Each row is followed by its class. Each block has new classes.
[-.16,-.06,-.01,-.01,.06,.02,-.04,.00,.03,-.03,.01,.03,-.04,-.02,.03,-.01,-.03,-.27,.01,-.12,-.08,-.09,.03,.02,-.08,-.01,.05,.04,-.02,-.06,-.28,-.07,.03,.00,.02] => dodim
[-.23,-.05,.05,.04,.06,-.10,.05,-.02,-.11,.01,-.03,.04,.00,-.01,-.02,-.03,-.02,-.01,.17,.04,.06,-.08,-.08,-.02,.04,.05,.15,-.05,-.15,-.10,-.18,-.09,.08,.02,-.07] => delu
[.10,.01,.09,-.05,.03,-.07,.10,.01,.06,-.03,-.17,.04,.12,.02,-.03,.01,-.06,-.48,-.14,-.06,-.14,-.02,.55,-.01,-.03,-.05,-.02,.12,-.63,.00,-.39,-.02,.11,.08,-.03] => lat
[-.03,-.05,-.04,.18,.04,.03,.06,.04,.01,-.03,.09,.01,.00,-.09,.13,.01,-.07,-.11,.02,-.16,-.14,-.07,.02,.01,.03,.02,.01,-.04,.54,-.02,-.19,-.16,.02,.09,.01] => dodim
[-.02,-.05,-.05,.04,-.02,-.02,.03,-.05,-.07,.00,.02,.07,-.13,-.04,.06,-.08,.00,.19,.02,.02,.04,-.14,-.31,-.06,.17,-.01,.14,-.13,.56,.02,.35,-.14,.09,-.01,.03] => lud
[-.29,.03,-.07,.03,.12,.14,-.04,.07,-.10,-.02,.17,.08,.22,.01,.04,.02,-.06,-.30,.04,-.09,-.02,.04,.14,-.09,-.09,.03,.14,.10,-.30,-.09,-.41,-.14,-.01,.11,.04] => lat
[-.15,.02,-.08,-.01,.02,.04,.11,-.05,.02,.06,-.13,-.02,-.09,.14,.04,-.07,-.10,.14,-.22,-.09,-.07,-.11,-.22,-.03,-.08,-.04,.01,.06,.42,.05,-.08,.05,-.06,-.01,.10] => Dufez
[-.24,-.03,-.03,-.02,.03,.07,-.03,.03,-.11,.04,.02,.04,-.01,-.02,.11,-.04,-.09,.01,-.04,-.11,.05,-.19,-.33,-.06,-.01,-.04,.10,-.02,.43,-.02,-.16,-.08,-.04,.00,.11] => Lufan
[.03,.00,.09,-.01,.04,-.09,-.10,.01,.01,-.03,-.01,-.04,.12,.10,-.02,-.02,.04,-.30,.01,-.05,.14,.04,.13,.03,-.04,.06,-.09,.03,-.53,.00,-.31,.05,-.01,-.20,-.05] => lat
[.01,-.02,-.11,-.02,.03,.11,-.06,.01,-.03,.00,.12,-.03,.08,-.06,.05,-.01,.01,.01,-.03,-.03,-.08,.09,.08,-.02,-.06,.00,-.02,.01,.13,-.02,-.02,-.03,-.03,.05,-.01] => dodim
[-.30,-.02,-.10,.11,-.03,.13,.01,-.08,-.14,-.01,.06,.19,-.11,-.05,.01,-.03,.00,.27,.09,.11,.00,-.10,-.36,-.04,.08,-.04,.20,-.07,.34,-.04,.26,-.27,.06,.01,.13] => lud
[-.03,-.02,.03,-.08,.01,.04,-.21,.01,-.09,-.03,-.09,.00,.00,.06,.02,.03,-.18,-.63,-.19,-.18,.14,-.10,-.01,-.05,-.06,-.08,-.08,.10,-.55,.02,-.40,-.04,.01,-.02,.07] => lat
[-.16,.02,.09,-.01,.07,-.06,-.01,.02,.03,-.03,-.19,.08,.08,.02,-.01,.04,-.07,-.23,-.13,-.15,.09,-.18,-.14,-.03,-.09,-.05,.08,.17,-.12,.00,-.59,.04,-.02,.00,.05] => lat
[.12,-.01,-.01,-.07,-.03,.03,-.21,.11,-.02,.01,.20,-.09,.09,.04,.05,.05,.00,.01,.08,-.05,.15,.06,-.25,-.02,.00,.08,-.10,-.02,.28,.01,.04,.09,-.14,-.01,-.01] => Doned
[-.12,.00,-.06,.04,-.01,.06,.12,-.09,-.06,.01,-.06,.10,-.20,-.06,-.02,-.03,.02,.12,.04,.08,-.13,-.07,-.01,-.03,.10,-.05,.06,-.10,.14,.00,.20,-.13,.14,.01,.02] => Lufan
[-.25,-.01,-.01,-.06,.09,.09,.05,.03,.01,-.04,.04,-.02,-.05,-.04,.03,-.05,.02,-.27,.06,-.15,-.11,.07,.20,.09,-.23,.01,-.08,.02,-.14,-.04,-.46,.02,-.02,.04,.04] => dodim
[-.24,-.03,-.09,.10,.03,.28,.07,-.02,-.08,-.07,.26,.09,-.21,.06,-.19,-.05,.10,-.46,.14,.15,-.30,.39,.63,.01,-.20,-.05,-.14,-.06,-.63,-.08,-.16,-.03,.15,.13,.03] => lat
[-.31,-.02,-.12,.07,.00,.22,.01,-.03,-.09,-.05,.11,.09,-.26,-.09,-.04,-.03,-.04,-.10,.05,.06,-.20,.05,.08,.00,-.07,-.05,-.03,-.04,-.26,-.05,-.03,-.10,.09,.01,.08] => Lufan
[.07,.00,.01,.04,.03,-.12,.21,.02,-.04,.02,.02,.17,.20,-.01,.02,.02,.01,.02,-.09,.11,-.11,-.08,.39,-.12,.31,.05,.25,.07,-.19,-.13,.26,-.32,.17,.15,-.11] => delu
[-.13,-.04,-.06,.00,.00,.06,.17,-.01,-.12,-.02,.01,.11,-.17,-.04,-.03,-.02,.00,.04,.09,.04,-.10,-.07,-.04,.01,.15,.01,.00,-.19,.12,-.05,.19,-.16,.09,.02,.03] => lud
[-.06,.01,-.15,.06,-.01,.16,.03,.00,-.06,.01,.01,.10,.02,-.05,.00,.03,-.05,.01,-.13,.03,-.10,-.06,.15,-.05,.03,-.04,.12,.07,-.08,-.07,.11,-.10,.07,.04,.09] => Lufan
[-.15,-.01,-.09,.06,-.01,.06,.26,-.05,-.01,.03,.04,.12,-.10,-.08,-.01,-.04,.05,.34,.07,.17,-.23,-.05,.08,-.02,.14,-.02,.22,-.04,.34,-.02,.31,-.17,.13,.08,-.02] => lud
[.03,.01,.05,-.20,.00,.05,-.23,.07,.03,-.03,.13,-.19,.10,.01,.21,.04,-.07,-.16,-.03,-.27,.08,-.06,-.45,.07,-.20,.07,-.22,-.02,.63,.06,-.34,.18,-.26,.01,.05] => Doned
[.13,-.05,.01,-.04,-.05,-.07,.15,.00,-.01,-.03,-.01,-.04,-.09,-.05,-.06,.00,-.06,-.12,-.06,.02,-.15,-.04,.25,-.03,.18,.00,.00,-.07,.09,-.01,.19,-.21,.17,.07,-.01] => delu
[-.41,-.02,-.05,.11,.04,.12,.19,-.11,-.05,-.03,-.12,.13,-.21,-.08,-.06,-.08,-.06,-.11,-.04,-.02,-.26,-.19,.14,-.05,.01,-.08,.11,-.03,-.09,-.01,-.14,-.19,.26,.08,.04] => Lufan
[-.01,-.01,.03,-.06,.04,.02,-.20,.08,-.03,.02,.07,-.01,.16,.04,.12,.05,-.01,-.03,-.03,-.11,.24,-.02,-.25,.00,-.10,.05,-.03,.04,.05,-.01,-.23,.12,-.13,-.03,-.01] => Doned
[.07,-.05,-.01,-.13,-.01,.01,-.15,.03,-.03,-.06,.14,-.08,.08,.01,.17,.05,-.05,-.10,-.04,-.23,.09,.01,-.23,.01,-.06,.05,-.12,-.04,.51,.07,-.08,.05,-.17,-.06,.02] => Doned
[-.15,.02,-.04,.06,.03,.06,.08,.00,-.05,-.02,.01,.03,-.12,-.02,-.07,-.03,.05,-.01,.10,.01,-.15,.08,.18,.10,-.02,-.02,.00,-.05,-.21,-.07,-.02,-.02,.10,.05,-.02] => Lufan
